Here is a tiny trained network, its code and every weight. The questions are about switching its units off for an input and a target symbol, where a switched-off unit gives its printed mean instead of its output.

import numpy as np


def w(rows, s, z=0):
    codes = np.array(rows[::2]) - 128.0
    scale = np.full(codes.shape[1], s)
    scale[-1] = z or s
    return codes * scale


def norm(h):
    return h / np.sqrt((h * h).mean(-1, keepdims=True) + 1e-5)


def f(y):
    return y / 2 * (1 + np.tanh(0.7978845608 * (y + 0.044715 * y**3)))


def softmax(a):
    e = np.exp(a - a.max(-1, keepdims=True))
    return e / e.sum(-1, keepdims=True)


def log_softmax(a):
    a = a - a.max(-1, keepdims=True)
    return a - np.log(np.exp(a).sum(-1, keepdims=True))


def net(x, mask):
    ids = ['βδεηθπτφψ'.index(c) for c in x.split()]
    T = len(ids)
    res = E[ids] + P[:T]
    u = 0
    for l in range(2):
        r = norm(res)
        for j in range(2):
            rows = slice(3 * j, 3 * j + 3)
            q, k, v = (r @ M[l][rows].T for M in (Q, K, V))
            z = softmax(np.where(np.tri(T) > 0, q @ k.T / 3**0.5, -1e9)) @ v
            o = O[l][rows]
            res = res + np.where(mask[u + j], z, o[:, -1]) @ o[:, :-1]
        u += 2
        y = f(norm(res) @ A[l][:, :-1].T + A[l][:, -1])
        res = res + np.where(mask[u : u + 8], y, B[l][:, -1]) @ B[l][:, :-1]
        u += 8
    return log_softmax(norm(res)[-1] @ U[:, :-1].T + U[:, -1])


Q, K, V, O, A, B = {}, {}, {}, {}, {}, {}
E = w([
[3,151,85,119,125],'β',
[120,87,204,148,117],'δ',
[151,137,123,128,186],'ε',
[194,118,54,130,115],'η',
[145,134,168,130,97],'θ',
[182,133,93,140,209],'π',
[143,136,168,164,159],'τ',
[178,120,73,167,163],'φ',
[147,153,187,95,143],'ψ',
],0.0028)
P = w([
[150,176,114,158,156],'0',
[154,23,135,126,156],'1',
[144,120,155,155,162],'2',
[147,121,158,164,170],'3',
[116,251,88,168,129],'4',
[124,159,112,132,147],'5',
[127,162,101,123,150],'6',
[179,43,153,151,181],'7',
[155,163,177,202,181],'8',
[164,166,186,207,178],'9',
[121,220,85,145,135],'10',
],0.0013)
Q[0] = w([
[183,161,176,95,190],'L0H1',
[73,90,50,143,74],'L0H1',
[180,193,210,126,180],'L0H1',
[199,134,94,195,176],'L0H2',
[225,145,97,253,183],'L0H2',
[110,119,136,62,112],'L0H2',
],0.0061)
K[0] = w([
[77,104,104,100,125],'L0H1',
[231,158,163,166,149],'L0H1',
[1,96,85,113,112],'L0H1',
[44,93,91,103,137],'L0H2',
[1,99,90,93,110],'L0H2',
[171,138,137,144,153],'L0H2',
],0.0067)
V[0] = w([
[248,94,169,84,106],'L0H1',
[242,105,151,112,155],'L0H1',
[16,181,87,132,106],'L0H1',
[21,168,116,148,95],'L0H2',
[75,155,113,147,127],'L0H2',
[250,83,177,173,127],'L0H2',
],0.0018)
O[0] = w([
[154,108,58,244,168,130],'L0H1',
[185,107,103,219,123,221],'L0H1',
[63,169,163,39,116,33],'L0H1',
[51,68,126,185,132,28],'L0H2',
[102,91,135,160,125,107],'L0H2',
[197,162,99,7,139,254],'L0H2',
],0.0019,0.0008)
A[0] = w([
[69,94,137,143,126,117],'L0N1',
[101,128,206,62,81,43],'L0N2',
[126,108,104,136,135,91],'L0N3',
[73,96,183,160,110,127],'L0N4',
[3,164,113,149,132,107],'L0N5',
[155,104,64,172,157,206],'L0N6',
[46,101,158,127,43,3],'L0N7',
[153,94,80,91,101,67],'L0N8',
],0.0054,0.0024)
B[0] = w([
[170,203,148,128,150,110],'L0N1',
[129,83,126,180,3,124],'L0N2',
[154,129,170,128,114,115],'L0N3',
[208,204,59,129,137,132],'L0N4',
[132,134,231,111,197,148],'L0N5',
[69,125,178,107,71,252],'L0N6',
[251,93,89,172,125,100],'L0N7',
[144,125,197,163,201,97],'L0N8',
],0.0036,0.0028)
Q[1] = w([
[200,53,208,146,153],'L1H1',
[155,126,98,69,109],'L1H1',
[118,11,188,109,132],'L1H1',
[170,2,142,100,157],'L1H2',
[99,190,22,114,110],'L1H2',
[140,67,191,132,119],'L1H2',
],0.008)
K[1] = w([
[64,195,51,119,108],'L1H1',
[141,127,110,190,175],'L1H1',
[131,255,84,131,107],'L1H1',
[133,220,89,168,102],'L1H2',
[195,51,171,157,147],'L1H2',
[102,198,76,109,128],'L1H2',
],0.0093)
V[1] = w([
[81,91,96,204,172],'L1H1',
[106,102,108,254,152],'L1H1',
[48,85,107,60,82],'L1H1',
[126,57,53,119,125],'L1H2',
[196,120,66,123,146],'L1H2',
[113,132,109,43,207],'L1H2',
],0.0051)
O[1] = w([
[45,36,122,202,139,124],'L1H1',
[67,70,167,225,165,110],'L1H1',
[62,64,141,21,80,124],'L1H1',
[193,55,177,85,147,15],'L1H2',
[252,121,149,148,169,11],'L1H2',
[142,72,7,123,184,202],'L1H2',
],0.0038,0.0012)
A[1] = w([
[85,133,144,120,179,166],'L1N1',
[177,106,164,139,39,165],'L1N2',
[166,58,163,137,150,103],'L1N3',
[93,148,74,220,2,2],'L1N4',
[106,170,112,84,162,152],'L1N5',
[192,146,120,115,102,92],'L1N6',
[112,104,147,132,97,120],'L1N7',
[155,108,112,180,54,49],'L1N8',
],0.0037,0.00094)
B[1] = w([
[107,155,128,95,177,239],'L1N1',
[176,101,43,82,81,163],'L1N2',
[163,120,152,76,86,78],'L1N3',
[183,70,114,148,1,231],'L1N4',
[103,122,196,80,158,253],'L1N5',
[123,97,99,163,119,100],'L1N6',
[170,159,103,119,99,130],'L1N7',
[132,69,65,122,61,95],'L1N8',
],0.0029,0.00073)
U = w([
[77,6,241,141,107,133],'β',
[216,88,200,32,114,177],'δ',
[16,122,120,251,104,99],'ε',
[211,214,13,74,170,113],'η',
[80,175,91,139,115,1],'θ',
[93,201,161,2,40,130],'π',
[209,56,91,205,217,133],'τ',
[67,37,18,68,172,185],'φ',
[191,213,194,241,131,158],'ψ',
],0.0066,0.0043)

Each question gives the input, a string of symbols that net reads in full, and the target symbol t.
The units are the heads (3 rows each of Q, K, V and O) and the neurons (one row each of A and B). Each row of codes is followed by its name. A weight is (code - 128) times the scale printed after its matrix; where a second scale follows, it is the last column's (O, A, B and U).
mask holds one flag per unit, layer by layer, with each layer's heads first. A switched-off unit (its flag False) gives its mean, the last column of its rows in O or B, instead of its output. The means were averaged over made-up inputs and are rounded, as every weight is.
A unit's drop is (log p(t) with every unit on - log p(t) with that unit switched off) / (log p(t) with every unit on - log p(t) with every unit switched off).
The circuit of an input: a set's keep is (log p(t) with only the set's units on - log p(t) with every unit switched off) / (log p(t) with every unit on - log p(t) with every unit switched off). Starting from the 12 units with the biggest drops (on a tie, the unit counted first), units are removed one at a time, each time the one whose removal leaves the highest keep (on an exact tie, the one counted first), for as long as the keep stays at least 0.8.
circuit, biggest first: the units of the circuit, biggest drop first
most important unit: the unit with the biggest drop
top k neurons: the k neurons with the biggest drops, biggest first
top k neurons in layer l: the k neurons of layer l with the biggest drops, biggest first
input ψ η θ ψ ε, target δ: top 3 neurons : (L0N8; L0N6; L0N5)
input π ε δ η δ, target φ: most important unit : L0N5
input ψ φ ε ε ψ τ, target φ: top 2 neurons : (L0N4; L0N2)
input δ δ ε δ δ θ π, target ψ: circuit, biggest first : (L0N4; L1H2; L0H1; L0N5)
input π η φ δ ε, target δ: top 2 neurons : (L0N4; L0N8)
input ε ψ θ, target φ: circuit, biggest first : (L0N4; L1H2; L0H2; L0N5)
input ε ε π π ε δ, target τ: top 2 neurons : (L0N5; L0N4)
input φ ε ψ φ, target β: top 3 neurons : (L0N4; L0N6; L0N5)
input ε η η ψ, target φ: circuit, biggest first : (L0N4; L1H2; L0N2)
input ε ψ π π τ θ φ ε, target ε: circuit, biggest first : (L0N4; L1H2)
input π ψ θ ψ τ, target η: circuit, biggest first : (L0H2; L1H1; L0H1)
input ε ψ τ ε τ, target η: top 3 neurons : (L0N2; L0N5; L0N6)
input δ ε θ, target ψ: circuit, biggest first : (L0H1; L0N4; L1H1)
input φ θ φ, target β: circuit, biggest first : (L0N6; L1H1)
input δ θ η ε δ θ ε τ, target ψ: circuit, biggest first : (L0N4; L0N6; L1H1)
input η ε π δ, target δ: top 2 neurons : (L0N6; L0N5)
input β θ φ ε δ δ ψ ψ τ ε, target π: most important unit : L0N2
input τ δ ψ δ ε ε ε ε ε, target φ: top 3 neurons in layer 0 : (L0N4; L0N6; L0N1)
input π ψ ψ, target τ: circuit, biggest first : (L0H1; L1H2)
input δ φ φ ε η η ε δ δ, target δ: circuit, biggest first : (L1H2; L1H1)
input ψ ε δ δ δ, target φ: top 3 neurons in layer 0 : (L0N6; L0N4; L0N5)
input δ ε η φ ε θ, target δ: circuit, biggest first : (L0N5; L1H2)
input φ ψ φ δ θ θ ψ τ, target π: top neuron : (L0N4)
input ψ ψ φ θ, target η: circuit, biggest first : (L0H2; L0N6; L1H2)
input φ ψ η π τ φ π θ ε, target β: top 3 neurons : (L0N4; L0N6; L0N1)
input δ π η, target ψ: circuit, biggest first : (L0N4; L1H1; L0N6)
input π ε δ, target τ: circuit, biggest first : (L1H2)
input ε ψ φ ψ, target φ: circuit, biggest first : (L0N4; L1H2; L0N5)
input φ φ η φ ε φ ψ, target β: top 3 neurons : (L0N5; L0N6; L0N4)
input δ δ η, target ψ: top 3 neurons : (L0N4; L0N6; L0N8)
